Below are the code and all the weights of a small trained network. Each question names an input and a target symbol and asks about switching units off, where a switched-off unit gives its printed mean instead of its output.

import numpy as np


def w(rows, s, z=0):
    codes = np.array(rows[::2]) - 128.0
    scale = np.full(codes.shape[1], s)
    scale[-1] = z or s
    return codes * scale


def norm(h):
    return h / np.sqrt((h * h).mean(-1, keepdims=True) + 1e-5)


def f(y):
    return np.maximum(y, 0)


def softmax(a):
    e = np.exp(a - a.max(-1, keepdims=True))
    return e / e.sum(-1, keepdims=True)


def log_softmax(a):
    a = a - a.max(-1, keepdims=True)
    return a - np.log(np.exp(a).sum(-1, keepdims=True))


def net(x, mask):
    ids = ['ΘΞΦαβγεμπστ'.index(c) for c in x.split()]
    T = len(ids)
    res = E[ids] + P[:T]
    u = 0
    for l in range(2):
        r = norm(res)
        for j in range(2):
            rows = slice(3 * j, 3 * j + 3)
            q, k, v = (r @ M[l][rows].T for M in (Q, K, V))
            z = softmax(np.where(np.tri(T) > 0, q @ k.T / 3**0.5, -1e9)) @ v
            o = O[l][rows]
            res = res + np.where(mask[u + j], z, o[:, -1]) @ o[:, :-1]
        u += 2
        y = f(norm(res) @ A[l][:, :-1].T + A[l][:, -1])
        res = res + np.where(mask[u : u + 4], y, B[l][:, -1]) @ B[l][:, :-1]
        u += 4
    return log_softmax(norm(res)[-1] @ U[:, :-1].T + U[:, -1])


Q, K, V, O, A, B = {}, {}, {}, {}, {}, {}
E = w([
[21,105,145,124],'Θ',
[137,119,205,113],'Ξ',
[104,107,136,77],'Φ',
[65,122,96,53],'α',
[196,143,58,101],'β',
[93,84,81,46],'γ',
[59,201,253,192],'ε',
[46,188,163,7],'μ',
[140,117,212,110],'π',
[97,88,89,55],'σ',
[165,252,164,226],'τ',
],0.016)
P = w([
[144,125,3,84],'0',
[149,131,33,79],'1',
[146,146,61,73],'2',
[126,176,83,73],'3',
[138,173,92,82],'4',
[108,198,97,110],'5',
[137,173,144,99],'6',
[105,217,134,125],'7',
[117,215,144,132],'8',
[130,207,207,139],'9',
[124,204,166,129],'10',
[94,214,106,115],'11',
[131,206,182,116],'12',
],0.0062)
Q[0] = w([
[133,141,103,167],'0.h1',
[122,111,189,114],'0.h1',
[118,78,142,93],'0.h1',
[56,220,169,73],'0.h2',
[72,97,142,197],'0.h2',
[32,162,1,165],'0.h2',
],0.0098)
K[0] = w([
[172,98,151,106],'0.h1',
[20,116,193,184],'0.h1',
[63,171,110,102],'0.h1',
[160,197,99,255],'0.h2',
[53,185,172,133],'0.h2',
[109,148,132,146],'0.h2',
],0.0096)
V[0] = w([
[49,177,164,93],'0.h1',
[200,206,89,116],'0.h1',
[158,127,120,209],'0.h1',
[157,146,94,195],'0.h2',
[175,217,85,108],'0.h2',
[100,2,155,84],'0.h2',
],0.0095)
O[0] = w([
[98,165,77,191,234],'0.h1',
[242,173,112,126,136],'0.h1',
[113,201,172,79,2],'0.h1',
[81,116,85,141,103],'0.h2',
[192,254,110,78,217],'0.h2',
[82,128,88,239,57],'0.h2',
],0.0091,0.0061)
A[0] = w([
[182,80,44,169,254],'0.n1',
[151,93,2,239,10],'0.n2',
[138,82,230,212,175],'0.n3',
[49,237,191,103,216],'0.n4',
],0.0056,0.0025)
B[0] = w([
[149,254,139,123,209],'0.n1',
[115,73,100,196,174],'0.n2',
[148,125,61,109,164],'0.n3',
[107,125,55,95,253],'0.n4',
],0.01,0.0049)
Q[1] = w([
[101,244,52,83],'1.h1',
[84,132,76,254],'1.h1',
[79,251,16,37],'1.h1',
[167,30,178,46],'1.h2',
[236,53,132,100],'1.h2',
[104,151,37,100],'1.h2',
],0.0097)
K[1] = w([
[120,254,81,145],'1.h1',
[74,130,150,141],'1.h1',
[145,187,216,189],'1.h1',
[189,144,86,103],'1.h2',
[247,171,104,126],'1.h2',
[106,8,63,118],'1.h2',
],0.014)
V[1] = w([
[223,88,155,41],'1.h1',
[2,146,166,133],'1.h1',
[91,217,107,198],'1.h1',
[36,67,189,135],'1.h2',
[90,99,93,71],'1.h2',
[28,184,159,115],'1.h2',
],0.0099)
O[1] = w([
[141,140,66,123,65],'1.h1',
[80,39,255,53,108],'1.h1',
[109,130,197,66,254],'1.h1',
[210,51,38,73,87],'1.h2',
[72,188,89,148,170],'1.h2',
[133,65,46,113,164],'1.h2',
],0.0074,0.0081)
A[1] = w([
[143,5,122,161,115],'1.n1',
[149,71,186,151,1],'1.n2',
[184,166,128,168,144],'1.n3',
[174,189,101,83,182],'1.n4',
],0.011,0.0047)
B[1] = w([
[119,171,50,112,149],'1.n1',
[141,198,138,148,130],'1.n2',
[207,126,154,94,180],'1.n3',
[121,248,114,74,254],'1.n4',
],0.013,0.0084)
U = w([
[71,80,1,84,252],'Θ',
[124,172,166,148,145],'Ξ',
[63,144,147,221,177],'Φ',
[51,159,109,148,30],'α',
[171,232,87,75,175],'β',
[64,143,76,167,67],'γ',
[54,138,252,7,60],'ε',
[89,180,109,78,75],'μ',
[135,133,161,156,159],'π',
[72,151,92,168,50],'σ',
[131,117,109,124,115],'τ',
],0.009,0.0033)

Each question gives the input, a string of symbols that net reads in full, and the target symbol t.
The units are the heads (3 rows each of Q, K, V and O) and the neurons (one row each of A and B). Each row of codes is followed by its name. A weight is (code - 128) times the scale printed after its matrix; where a second scale follows, it is the last column's (O, A, B and U).
mask holds one flag per unit, layer by layer, with each layer's heads first. A switched-off unit (its flag False) gives its mean, the last column of its rows in O or B, instead of its output. The means were averaged over made-up inputs and are rounded, as every weight is.
A unit's drop is (log p(t) with every unit on - log p(t) with that unit switched off) / (log p(t) with every unit on - log p(t) with every unit switched off).
The circuit of an input: a set's keep is (log p(t) with only the set's units on - log p(t) with every unit switched off) / (log p(t) with every unit on - log p(t) with every unit switched off). Starting from all 12 units, units are removed one at a time, each time the one whose removal leaves the highest keep (on an exact tie, the one counted first), for as long as the keep stays at least 0.8.
units of the circuit, in order: the units of the circuit, biggest drop first
most important unit: the unit with the biggest drop
k most important neurons: the k neurons with the biggest drops, biggest first
k most important neurons of layer l: the k neurons of layer l with the biggest drops, biggest first
heads that matter: for each layer, one digit per head in row order, 1 if its drop is at least 0.15 and else 0, layers parted by /
drop of u: that unit's drop, to one decimal
input Θ ε α Ξ, target ε: units of the circuit, in order	[1.h1]
input Φ π Θ π σ σ Ξ π, target Θ: 2 most important neurons	[1.n1, 1.n4]
input μ β ε Θ Φ Φ α, target Θ: units of the circuit, in order	[1.h2, 0.h2, 0.h1]
input ε Ξ μ γ Φ Θ Ξ Θ Φ, target Θ: heads that matter	11 / 01
input γ γ γ Φ σ Φ Ξ μ Θ σ, target Θ: units of the circuit, in order	[1.h2, 0.h2, 1.n4]
input α μ μ π Ξ ε Ξ ε Φ σ ε μ, target ε: 2 most important neurons	[0.n2, 0.n3]
input Φ Φ Ξ Ξ Θ α Φ Ξ, target Θ: units of the circuit, in order	[0.h1, 1.h2, 1.n4, 0.h2]
input Θ Φ Θ α Φ μ, target Θ: heads that matter	10 / 01
input Φ γ α σ Φ, target Φ: heads that matter	01 / 00
input Θ α σ, target Θ: units of the circuit, in order	[0.h2, 1.n4]
input σ Θ π γ μ, target Θ: units of the circuit, in order	[1.h2, 0.h1, 0.h2]
input β ε Θ, target Θ: units of the circuit, in order	[1.h2, 0.h2, 1.n4]
input π Φ σ Θ Φ Φ α α, target Θ: heads that matter	01 / 01
input Φ ε α, target ε: most important unit	1.h1
input ε Φ β ε Φ Φ ε Ξ μ ε π, target ε: heads that matter	10 / 10
input Θ μ Ξ Ξ ε ε μ Φ σ ε γ, target ε: heads that matter	00 / 10
input Θ α Φ Ξ, target Θ: heads that matter	10 / 01
input Ξ α Φ Φ Ξ μ ε π Φ Φ μ, target ε: units of the circuit, in order	[1.h1, 0.h2, 0.n3]
input Θ Θ Φ Φ, target Θ: 2 most important neurons	[1.n1, 1.n4]
input Φ ε β α β Φ Θ, target Θ: 2 most important neurons of layer 0	[0.n1, 0.n4]
input Φ ε Φ Φ γ, target ε: most important neuron	[0.n1]
input π Φ Φ, target Φ: 4 most important neurons	[0.n1, 1.n4, 0.n3, 0.n2]
input ε Ξ β π Φ Θ Θ π, target Θ: 2 most important neurons of layer 0	[0.n4, 0.n1]
input Φ Θ γ, target Θ: 2 most important neurons	[1.n4, 1.n1]
input Ξ Ξ Φ α Θ γ ε β ε, target ε: drop of 1.h1	1.3
input α γ ε σ Ξ, target ε: drop of 0.n3	0.1
